[-1.56 +1.19 +1.34 +5.25 -1.52 -2.25 +0.97 +0.61 -0.70 +1.45 +1.17 +2.14 +0.57 -0.73 +2.08 +0.65 -0.19 +1.84 +1.89 -1.15 -2.06 +0.65 +0.79 +0.72] : <54> + <277>
[-0.39 +0.69 +1.56 +4.62 +0.28 -2.01 +0.42 +0.74 -0.27 +2.01 +1.71 +0.91 -0.22 +0.04 +1.68 +0.30 -1.49 +2.98 +1.84 -2.01 -1.77 +2.59 -0.11 +1.65] : <63> + <273>
[-1.06 +0.66 +1.38 +5.30 -2.19 -1.76 +0.43 +1.32 -0.92 +2.22 +2.05 +1.42 +0.14 -1.21 +0.79 -0.19 -0.33 +3.32 +2.06 -2.06 -1.88 -0.38 -0.19 +1.88] : <62> + <273>
[+0.17 +1.24 -0.48 +4.11 -1.12 -1.17 -3.46 +0.33 -2.15 +1.29 +0.94 +1.91 -0.19 -1.31 +3.08 +6.16 -1.72 +1.94 +1.51 -2.88 -0.82 +1.86 +0.28 +3.45] : <63> + <269>
[-0.39 -1.17 -0.14 +4.55 -2.18 -4.13 +2.71 +2.11 -1.04 -0.19 +0.70 +0.29 +0.96 -1.69 +1.22 +1.07 -0.63 +1.66 -0.46 -2.88 -3.64 -0.50 +2.03 +3.28] : <62> + <269>
[-0.13 +1.11 -0.30 +3.79 -1.30 +1.09 -2.06 -0.35 -1.87 -0.29 +0.54 +2.69 -0.40 -1.10 +2.13 +4.48 -1.02 +1.04 +0.87 -1.22 -0.19 +0.02 +0.20 -0.50] : <62> + <269>
[-0.08 +0.08 -0.06 +3.78 -1.87 -3.12 +0.94 +1.23 -1.45 +1.45 +1.43 +1.44 +0.75 -1.35 +2.16 +0.23 -0.62 +2.41 +0.80 -2.37 -2.92 +0.46 +0.00 +1.34] : <62> + <273>
[-0.86 -0.17 +1.40 +5.02 -0.84 -2.84 +0.74 -0.28 -0.83 +1.40 +1.22 +1.76 +0.81 +0.01 +1.13 +0.25 -1.24 +2.16 +2.11 -2.13 -2.16 +0.98 -0.13 +2.72] : <54> + <277>
[-1.42 +0.04 +0.21 +5.05 -0.87 -1.77 +0.79 +1.21 -0.85 +2.02 +1.82 +0.33 +0.31 -0.91 +1.34 +0.23 -1.74 +2.49 +1.21 -2.62 -3.12 +1.93 +0.61 +1.17] : <54> + <273>
[-0.30 +1.29 -1.43 +4.64 -1.50 -3.54 +2.23 +1.19 -0.20 -0.43 +1.70 +0.10 +1.31 -2.01 -0.90 +2.37 +0.11 +0.95 +0.68 -2.32 -3.17 -0.35 +1.91 +1.40] : <62> + <269>
[-0.57 +1.29 +1.46 +5.25 +0.06 -1.77 +2.23 -0.25 -0.61 +1.58 +1.18 -0.55 +0.35 -0.94 +0.13 -0.48 -2.22 +2.23 +1.24 -1.88 -4.24 +1.12 +1.35 +0.81] : <63> + <273>
[+0.27 -0.28 +0.83 +4.94 -6.33 -5.52 +3.77 +0.81 -0.95 -0.07 +0.10 -0.44 +0.70 -1.11 +0.13 -0.28 +0.47 +1.32 -0.60 -2.65 -4.41 +0.37 +1.47 +0.95] : <62> + <269>
[+0.22 -0.12 +1.23 +3.00 -1.45 -3.43 +0.74 +1.09 -0.22 +0.74 +0.79 -0.39 +0.22 -0.73 +0.88 +1.44 -0.54 +1.47 -0.95 -3.06 -3.05 +0.37 +0.67 +0.47] : <62> + <269>
[-0.17 +0.84 +2.20 +8.23 -3.32 -8.23 +5.00 +0.41 -0.43 +1.09 +2.16 +0.92 +1.23 -0.99 +0.80 +1.07 -1.51 +3.32 +1.77 -4.33 -6.04 +1.23 +1.40 +3.39] : <62> + <277>
[+0.15 +0.09 -0.36 +2.98 -1.88 -2.56 +0.98 +1.10 -0.88 -0.46 +0.76 +0.76 +0.51 -1.43 +0.11 +1.55 -0.25 +0.61 +0.92 -1.55 -2.22 -0.37 +2.92 +1.12] : <54> + <269>
[-0.74 +0.53 +1.13 +3.92 +0.56 -2.23 +1.20 -0.32 -0.31 +1.99 +0.70 +0.22 +0.52 -0.99 +0.31 +2.03 -1.51 +2.82 +1.62 -2.21 -2.66 +2.06 +0.76 +1.50] : <63> + <273>
[+0.68 -1.03 -0.16 +6.07 -2.30 -6.18 +3.71 +0.81 -0.92 +0.04 +0.93 -0.33 +1.34 -1.12 -0.51 -2.52 +0.06 +2.15 -1.44 -2.67 -5.01 +0.31 +1.15 +1.86] : <54> + <273>
[+0.27 +0.96 +1.13 +5.53 -2.31 -3.66 +0.79 +1.17 -2.73 +0.70 +0.09 +1.50 -0.17 -1.27 +1.38 +2.84 -0.84 +1.90 -0.05 -2.65 -2.66 -0.45 +1.51 +1.47] : <54> + <269>
[+0.35 +0.95 +0.55 +3.45 -0.26 -3.60 -0.12 +0.54 -0.19 -0.05 -0.23 -0.23 +0.46 -1.05 +0.07 +3.92 -0.67 +0.74 +1.24 -5.77 -2.66 +1.28 +2.23 +1.28] : <63> + <269>
[-0.46 -0.09 +0.56 +3.76 -1.91 -2.34 +1.74 +0.82 -0.95 +0.32 -1.75 +1.04 +0.23 -0.37 +0.01 +0.51 -0.47 +1.19 -0.51 -0.19 -2.66 -0.93 +1.05 +0.40] : <54> + <269>
[+0.81 +0.02 +2.43 +4.10 -0.86 -4.24 +1.36 +1.28 +0.38 +0.47 -0.19 +0.72 +0.41 -0.73 -0.66 +1.38 -1.10 +0.62 +0.37 -1.80 -2.93 +1.09 +1.09 +0.26] : <63> + <269>
[-0.50 +0.21 +0.10 +5.04 -3.08 -2.53 +1.81 +0.74 -0.79 +0.30 +1.12 +0.25 +0.46 -0.27 +0.84 -1.33 -0.36 +1.17 -0.09 -1.55 -2.16 -0.58 +0.32 +1.01] : <62> + <277>
